Below is a small trained network, with its code and all its weights. Each question gives an input and a target symbol and asks what happens when units are switched off, that is, made to give their printed mean instead of their output.

import numpy as np


def w(rows, s, z=0):
    codes = np.array(rows[::2]) - 128.0
    scale = np.full(codes.shape[1], s)
    scale[-1] = z or s
    return codes * scale


def norm(h):
    return h / np.sqrt((h * h).mean(-1, keepdims=True) + 1e-5)


def f(y):
    return np.maximum(y, 0)


def softmax(a):
    e = np.exp(a - a.max(-1, keepdims=True))
    return e / e.sum(-1, keepdims=True)


def log_softmax(a):
    a = a - a.max(-1, keepdims=True)
    return a - np.log(np.exp(a).sum(-1, keepdims=True))


def net(x, mask):
    ids = ['ΞΠΨαγδεζημτφω'.index(c) for c in x.split()]
    T = len(ids)
    res = E[ids] + P[:T]
    u = 0
    for l in range(3):
        q, k, v = (norm(res) @ M[l].T for M in (Q, K, V))
        z = softmax(np.where(np.tri(T) > 0, q @ k.T / 2**0.5, -1e9)) @ v
        res = res + np.where(mask[u], z, O[l][:, -1]) @ O[l][:, :-1]
        u += 1
        y = f(norm(res) @ A[l][:, :-1].T + A[l][:, -1])
        res = res + np.where(mask[u : u + 4], y, B[l][:, -1]) @ B[l][:, :-1]
        u += 4
    return log_softmax(norm(res)[-1] @ U[:, :-1].T + U[:, -1])


Q, K, V, O, A, B = {}, {}, {}, {}, {}, {}
E = w([
[129,131,173,100,116,130],'Ξ',
[173,135,155,105,219,204],'Π',
[58,171,117,222,20,172],'Ψ',
[192,182,165,83,124,82],'α',
[69,125,178,99,185,122],'γ',
[121,199,89,61,88,56],'δ',
[96,38,145,164,164,109],'ε',
[177,9,180,80,77,160],'ζ',
[163,134,116,77,47,93],'η',
[138,99,54,85,108,218],'μ',
[80,71,114,97,158,165],'τ',
[171,141,116,89,89,66],'φ',
[194,167,157,92,127,75],'ω',
],0.014)
P = w([
[160,3,112,135,201,44],'0',
[139,9,66,141,127,80],'1',
[130,92,111,106,160,148],'2',
[92,96,176,108,166,100],'3',
[79,93,136,99,124,124],'4',
[83,169,191,79,190,164],'5',
[46,101,170,88,112,112],'6',
[66,79,210,136,164,97],'7',
[43,109,212,95,148,105],'8',
[33,59,233,120,122,60],'9',
],0.0057)
Q[0] = w([
[75,207,160,138,104,153],'L0H0',
[21,108,183,84,168,254],'L0H0',
],0.0068)
K[0] = w([
[166,190,137,171,166,136],'L0H0',
[2,244,92,129,118,120],'L0H0',
],0.006)
V[0] = w([
[124,112,169,155,1,80],'L0H0',
[173,92,96,8,129,62],'L0H0',
],0.0057)
O[0] = w([
[86,201,179,119,57,246,93],'L0H0',
[56,237,162,2,237,68,253],'L0H0',
],0.0072,0.0029)
A[0] = w([
[214,178,68,162,172,2,5],'L0N0',
[43,53,214,137,169,178,234],'L0N1',
[238,62,117,153,206,211,88],'L0N2',
[34,153,93,215,15,131,237],'L0N3',
],0.0049,0.0023)
B[0] = w([
[110,167,198,67,38,171,141],'L0N0',
[103,190,158,192,126,231,255],'L0N1',
[143,139,173,174,153,2,155],'L0N2',
[186,170,119,203,131,90,166],'L0N3',
],0.0088,0.0068)
Q[1] = w([
[253,23,111,37,81,87],'L1H0',
[165,130,171,190,129,101],'L1H0',
],0.0059)
K[1] = w([
[59,80,11,58,254,4],'L1H0',
[166,92,141,122,35,81],'L1H0',
],0.0048)
V[1] = w([
[181,3,149,30,76,207],'L1H0',
[224,91,229,86,123,151],'L1H0',
],0.0055)
O[1] = w([
[108,47,196,55,131,212,181],'L1H0',
[143,127,172,1,61,180,248],'L1H0',
],0.0071,0.0015)
A[1] = w([
[207,254,147,83,130,70,179],'L1N0',
[143,66,160,71,164,140,105],'L1N1',
[139,143,83,46,117,47,10],'L1N2',
[195,150,74,201,130,182,122],'L1N3',
],0.0073,0.0014)
B[1] = w([
[88,99,123,89,75,2,242],'L1N0',
[124,101,164,152,100,238,253],'L1N1',
[157,192,138,127,46,95,194],'L1N2',
[125,154,175,171,97,98,183],'L1N3',
],0.0088,0.0041)
Q[2] = w([
[77,67,173,102,42,29],'L2H0',
[2,158,180,103,108,87],'L2H0',
],0.0059)
K[2] = w([
[160,195,114,131,115,86],'L2H0',
[108,255,58,136,104,130],'L2H0',
],0.007)
V[2] = w([
[133,103,89,131,227,44],'L2H0',
[108,79,252,123,238,232],'L2H0',
],0.0033)
O[2] = w([
[46,65,77,194,143,144,109],'L2H0',
[161,77,117,95,2,132,252],'L2H0',
],0.0067,0.0024)
A[2] = w([
[78,147,90,125,186,163,31],'L2N0',
[255,133,66,195,174,107,13],'L2N1',
[131,153,72,94,75,83,2],'L2N2',
[36,186,147,204,145,102,138],'L2N3',
],0.0083,0.0034)
B[2] = w([
[92,87,77,133,251,97,169],'L2N0',
[42,166,166,126,3,78,135],'L2N1',
[107,51,155,60,103,8,169],'L2N2',
[208,225,40,139,109,127,254],'L2N3',
],0.0076,0.0037)
U = w([
[97,211,173,26,25,33,163],'Ξ',
[186,126,178,84,188,7,140],'Π',
[208,223,120,223,3,136,222],'Ψ',
[220,137,75,87,118,125,3],'α',
[130,173,78,127,200,98,6],'γ',
[94,225,121,74,195,182,153],'δ',
[165,133,45,199,163,125,9],'ε',
[90,85,243,70,74,233,242],'ζ',
[238,147,51,82,119,129,3],'η',
[193,48,64,45,105,168,27],'μ',
[47,48,84,143,220,195,73],'τ',
[224,112,106,115,145,113,3],'φ',
[215,138,50,95,112,124,3],'ω',
],0.0077,0.0052)

Each question gives the input, a string of symbols that net reads in full, and the target symbol t.
The units are the heads (2 rows each of Q, K, V and O) and the neurons (one row each of A and B). Each row of codes is followed by its name. A weight is (code - 128) times the scale printed after its matrix; where a second scale follows, it is the last column's (O, A, B and U).
mask holds one flag per unit, layer by layer, with each layer's heads first. A switched-off unit (its flag False) gives its mean, the last column of its rows in O or B, instead of its output. The means were averaged over made-up inputs and are rounded, as every weight is.
A unit's drop is (log p(t) with every unit on - log p(t) with that unit switched off) / (log p(t) with every unit on - log p(t) with every unit switched off).
The circuit of an input: a set's keep is (log p(t) with only the set's units on - log p(t) with every unit switched off) / (log p(t) with every unit on - log p(t) with every unit switched off). Starting from the 12 units with the biggest drops (on a tie, the unit counted first), units are removed one at a time, each time the one whose removal leaves the highest keep (on an exact tie, the one counted first), for as long as the keep stays at least 0.8.
circuit, biggest first: the units of the circuit, biggest drop first
top k neurons: the k neurons with the biggest drops, biggest first
top k neurons in layer l: the k neurons of layer l with the biggest drops, biggest first
drop of u: that unit's drop, to one decimal
input μ τ τ, target τ: circuit, biggest first => (L1H0, L0H0)
input ω Ψ τ γ τ Π δ α μ, target δ: circuit, biggest first => (L1H0, L2H0)
input τ Ψ Ψ Ψ ε Ξ, target Ψ: circuit, biggest first => (L0H0, L0N3)
input φ δ α τ τ τ δ τ μ, target δ: circuit, biggest first => (L0H0, L1H0)
input δ Π τ, target δ: circuit, biggest first => (L0H0)
input μ α μ γ τ ω Π τ Π τ, target τ: circuit, biggest first => (L0H0, L1H0, L1N2, L1N0)
input τ τ τ δ τ, target δ: circuit, biggest first => (L0H0, L1H0)
input φ τ ω ζ Ξ δ γ, target δ: top 2 neurons in layer 2 => (L2N3, L2N0)
input τ τ ζ ζ α Ψ γ τ μ ε, target Ψ: circuit, biggest first => (L0N1, L2N3)
input Ψ ζ Ψ Ξ Ψ φ μ, target Ψ: top 2 neurons => (L0N3, L1N3)
input Π Ξ γ τ τ Π τ τ τ Π, target Π: top 2 neurons => (L0N2, L0N3)
input τ τ μ, target μ: top 2 neurons in layer 1 => (L1N0, L1N2)
input ε ω μ Π, target Π: top 2 neurons => (L0N2, L1N0)
input Ξ Ψ τ μ τ τ μ α α μ, target Ψ: top 3 neurons in layer 0 => (L0N3, L0N2, L0N0)
input ζ ζ τ Ξ τ Ψ ω Ξ, target Ψ: top 2 neurons => (L0N3, L0N1)
input δ η τ Π Ψ μ μ η τ, target Ψ: top 2 neurons => (L0N3, L2N3)
input τ τ τ τ δ Ξ μ η Ψ γ, target Ψ: top 2 neurons => (L2N3, L0N1)
input Ψ φ Ξ τ Π, target Ψ: top 2 neurons in layer 0 => (L0N2, L0N3)
input Ξ τ γ γ μ Π δ η ε, target δ: top neuron in layer 1 => (L1N2)
input Ξ Π τ μ, target μ: top 2 neurons in layer 1 => (L1N0, L1N1)
input Ψ α η Π α Ψ γ Ψ τ, target Ψ: top neuron in layer 0 => (L0N3)
input τ Ψ γ, target Ψ: drop of L1H0 => 0.1
input Ψ τ ε, target Ψ: drop of L0H0 => 0.2
